Here is a tiny trained network, its code and every weight. The questions are about switching its units off for an input and a class, where a switched-off unit gives its printed mean instead of its output.

import numpy as np


def w(rows, s, z=0):
    codes = np.array(rows[::2]) - 128.0
    scale = np.full(codes.shape[1], s)
    scale[-1] = z or s
    return codes * scale


def f(y):
    return np.maximum(y, 0)


def log_softmax(a):
    a = a - a.max(-1, keepdims=True)
    return a - np.log(np.exp(a).sum(-1, keepdims=True))


def net(x, mask):
    res = np.array(x, float).reshape(1, 2) / 4 @ E
    y = f(res @ A[0][:, :-1].T + A[0][:, -1])
    res = res + np.where(mask, y, B[0][:, -1]) @ B[0][:, :-1]
    return log_softmax(res[-1] @ U[:, :-1].T + U[:, -1])


A, B = {}, {}
E = w([
[92,152,188,182,11,82],'x0',
[84,63,128,82,36,234],'x1',
],0.012)
A[0] = w([
[86,167,119,139,38,96,95],'n1',
[175,126,206,147,81,111,229],'n2',
[220,193,137,168,184,18,128],'n3',
[145,63,79,54,156,105,253],'n4',
[160,23,124,49,45,223,101],'n5',
[84,152,185,152,100,114,80],'n6',
[174,57,117,128,163,138,90],'n7',
[169,103,90,81,212,183,75],'n8',
[79,159,196,162,46,57,74],'n9',
[66,2,114,73,20,181,140],'n10',
],0.0094,0.012)
B[0] = w([
[189,81,177,81,168,160,169],'n1',
[196,74,118,229,117,144,212],'n2',
[14,213,186,136,163,179,223],'n3',
[121,39,151,221,115,153,232],'n4',
[88,214,176,114,101,118,229],'n5',
[192,120,181,31,183,142,151],'n6',
[153,114,138,55,149,165,146],'n7',
[171,82,255,66,236,179,177],'n8',
[205,126,216,58,227,193,186],'n9',
[83,184,191,150,102,170,252],'n10',
],0.0086,0.016)
U = w([
[27,250,168,121,138,141,104],'0',
[211,69,181,66,178,164,92],'1',
[134,64,123,242,115,127,252],'2',
[119,124,128,64,119,54,100],'3',
[168,111,77,106,111,77,101],'4',
[129,130,65,111,114,105,98],'5',
],0.012,0.011)

Each question gives the input, the list of numbers given to net, and the class t.
The units are the neurons (one row each of A and B). Each row of codes is followed by its name. A weight is (code - 128) times the scale printed after its matrix; where a second scale follows, it is the last column's (A, B and U).
mask holds one flag per neuron, in row order. A switched-off neuron (its flag False) gives its mean, the last column of its row in B, instead of its output. The means were averaged over made-up inputs and are rounded, as every weight is.
A unit's drop is (log p(t) with every unit on - log p(t) with that unit switched off) / (log p(t) with every unit on - log p(t) with every unit switched off).
The circuit of an input: a set's keep is (log p(t) with only the set's units on - log p(t) with every unit switched off) / (log p(t) with every unit on - log p(t) with every unit switched off). Starting from all 10 units, units are removed one at a time, each time the one whose removal leaves the highest keep (on an exact tie, the one counted first), for as long as the keep stays at least 0.8.
units of the circuit, in order: the units of the circuit, biggest drop first
unit that matters most: the unit with the biggest drop
top k neurons: the k neurons with the biggest drops, biggest first
drop of u: that unit's drop, to one decimal
input [-3,2], class 2: units of the circuit, in order	n9; n4
input [-6,-8], class 0: units of the circuit, in order	n3
input [3,2], class 2: top 2 neurons	n3; n8
input [-7,8], class 0: top 2 neurons	n5; n10
input [2,3], class 2: units of the circuit, in order	n3; n8
input [3,3], class 2: top 3 neurons	n3; n2; n8
input [0,-2], class 2: top 2 neurons	n5; n10
input [-5,5], class 0: top 4 neurons	n5; n10; n2; n9
input [6,5], class 1: top 2 neurons	n3; n1
input [3,0], class 2: top 2 neurons	n8; n2
input [8,5], class 1: top 2 neurons	n9; n1
input [-3,4], class 0: top 2 neurons	n5; n2
input [-7,7], class 0: drop of n5	1.7
input [4,3], class 1: unit that matters most	n3
input [-5,8], class 0: drop of n5	0.2
input [1,-2], class 2: drop of n5	0.2
